Below is a small trained network, with its code and all its weights. Each question gives an input and a target symbol and asks what happens when units are switched off, that is, made to give their printed mean instead of their output.

import numpy as np


def w(rows, s, z=0):
    codes = np.array(rows[::2]) - 128.0
    scale = np.full(codes.shape[1], s)
    scale[-1] = z or s
    return codes * scale


def norm(h):
    return h / np.sqrt((h * h).mean(-1, keepdims=True) + 1e-5)


def f(y):
    return np.maximum(y, 0)


def softmax(a):
    e = np.exp(a - a.max(-1, keepdims=True))
    return e / e.sum(-1, keepdims=True)


def log_softmax(a):
    a = a - a.max(-1, keepdims=True)
    return a - np.log(np.exp(a).sum(-1, keepdims=True))


def net(x, mask):
    ids = ['βγδεζμω'.index(c) for c in x.split()]
    T = len(ids)
    res = E[ids] + P[:T]
    q, k, v = (norm(res) @ M[0].T for M in (Q, K, V))
    z = softmax(np.where(np.tri(T) > 0, q @ k.T / 3**0.5, -1e9)) @ v
    res = res + np.where(mask[0], z, O[0][:, -1]) @ O[0][:, :-1]
    y = f(norm(res) @ A[0][:, :-1].T + A[0][:, -1])
    res = res + np.where(mask[1:9], y, B[0][:, -1]) @ B[0][:, :-1]
    return log_softmax(norm(res)[-1] @ U[:, :-1].T + U[:, -1])


Q, K, V, O, A, B = {}, {}, {}, {}, {}, {}
E = w([
[165,173,124,207,91,142],'β',
[232,162,180,86,108,97],'γ',
[153,142,147,13,123,130],'δ',
[106,174,126,29,86,85],'ε',
[35,176,78,117,68,161],'ζ',
[153,181,167,151,110,240],'μ',
[99,255,153,169,30,127],'ω',
],0.0075)
P = w([
[129,115,71,197,250,72],'0',
[255,74,41,80,83,160],'1',
[68,60,219,146,128,93],'2',
[221,96,74,58,34,168],'3',
[59,168,189,161,226,123],'4',
[187,236,34,92,178,187],'5',
[64,117,246,121,135,148],'6',
[167,164,121,55,43,201],'7',
[47,190,229,147,200,141],'8',
],0.0096)
Q[0] = w([
[144,177,126,107,57,162],'head 1',
[221,9,9,149,107,115],'head 1',
[153,187,70,137,219,111],'head 1',
],0.014)
K[0] = w([
[94,164,174,131,190,114],'head 1',
[160,31,67,164,180,62],'head 1',
[124,8,167,127,68,101],'head 1',
],0.016)
V[0] = w([
[184,207,168,133,81,1],'head 1',
[16,145,59,134,53,71],'head 1',
[114,159,130,217,64,165],'head 1',
],0.01)
O[0] = w([
[167,181,160,156,13,10,152],'head 1',
[86,19,191,74,55,153,251],'head 1',
[194,57,100,115,83,143,187],'head 1',
],0.013,0.0035)
A[0] = w([
[129,90,159,188,207,147,45],'neuron 1',
[227,162,49,70,97,149,26],'neuron 2',
[164,85,39,94,242,226,165],'neuron 3',
[98,9,187,158,134,98,41],'neuron 4',
[73,171,174,147,220,82,254],'neuron 5',
[24,79,242,140,195,77,24],'neuron 6',
[137,188,102,157,215,240,227],'neuron 7',
[133,74,57,214,106,111,70],'neuron 8',
],0.011,0.0038)
B[0] = w([
[203,95,163,78,54,246,151],'neuron 1',
[48,124,56,251,182,178,179],'neuron 2',
[154,53,214,141,125,42,254],'neuron 3',
[57,220,128,132,207,80,216],'neuron 4',
[183,105,70,36,113,212,201],'neuron 5',
[110,33,2,189,118,13,199],'neuron 6',
[60,104,135,67,105,100,233],'neuron 7',
[55,170,177,161,87,219,139],'neuron 8',
],0.011,0.0075)
U = w([
[137,104,100,221,117,221,178],'β',
[192,197,134,177,181,100,216],'γ',
[119,164,88,61,153,183,129],'δ',
[97,181,230,154,62,75,107],'ε',
[164,32,177,95,115,209,147],'ζ',
[44,105,140,179,198,62,133],'μ',
[212,32,8,142,2,116,2],'ω',
],0.0092,0.0061)

Each question gives the input, a string of symbols that net reads in full, and the target symbol t.
The units are the heads (3 rows each of Q, K, V and O) and the neurons (one row each of A and B). Each row of codes is followed by its name. A weight is (code - 128) times the scale printed after its matrix; where a second scale follows, it is the last column's (O, A, B and U).
mask holds one flag per unit, heads first, then neurons. A switched-off unit (its flag False) gives its mean, the last column of its rows in O or B, instead of its output. The means were averaged over made-up inputs and are rounded, as every weight is.
A unit's drop is (log p(t) with every unit on - log p(t) with that unit switched off) / (log p(t) with every unit on - log p(t) with every unit switched off).
The circuit of an input: a set's keep is (log p(t) with only the set's units on - log p(t) with every unit switched off) / (log p(t) with every unit on - log p(t) with every unit switched off). Starting from all 9 units, units are removed one at a time, each time the one whose removal leaves the highest keep (on an exact tie, the one counted first), for as long as the keep stays at least 0.8.
circuit, biggest first: the units of the circuit, biggest drop first
unit that matters most: the unit with the biggest drop
k most important neurons: the k neurons with the biggest drops, biggest first
input μ ζ ε γ, target μ: circuit, biggest first : head 1; neuron 2; neuron 3
input ε ζ ζ ε ζ μ β, target ζ: circuit, biggest first : head 1; neuron 1; neuron 3
input β ζ ζ δ, target β: circuit, biggest first : neuron 2; head 1
input δ ζ δ ζ β μ ω β δ, target ε: most important neuron : neuron 5
input ω ω β ε γ γ ε ε γ, target ω: 2 most important neurons : neuron 6; neuron 5
input δ β δ, target δ: 2 most important neurons : neuron 5; neuron 3
input ω δ δ δ ω μ μ, target ε: circuit, biggest first : head 1; neuron 5; neuron 6
input ζ μ ε ε ε ε ε, target ω: circuit, biggest first : head 1; neuron 6; neuron 5; neuron 4
input ω γ δ, target ε: circuit, biggest first : head 1; neuron 4; neuron 6
input β ε γ ζ γ δ β ζ μ, target ζ: circuit, biggest first : head 1; neuron 1
input δ ε ζ μ, target δ: circuit, biggest first : head 1; neuron 5
input δ ζ ζ ζ, target δ: circuit, biggest first : head 1; neuron 5
input ζ γ γ ε, target ζ: 2 most important neurons : neuron 6; neuron 7
input γ ζ β γ γ ε β ε, target γ: circuit, biggest first : head 1
input ε ζ ε ζ μ ω ζ δ, target μ: 3 most important neurons : neuron 2; neuron 3; neuron 7
input β ζ δ ε μ β, target δ: 2 most important neurons : neuron 5; neuron 7
input ε μ ω ζ γ ζ γ ε δ, target ω: 2 most important neurons : neuron 6; neuron 5
input ε ω ε β γ ζ γ, target μ: circuit, biggest first : neuron 4; neuron 6
input β β ω β ε ε γ β, target ε: 2 most important neurons : neuron 5; neuron 6
input δ μ β μ ε ε, target β: unit that matters most : neuron 2
input ε μ ε ζ ω ε, target ε: 2 most important neurons : neuron 5; neuron 6
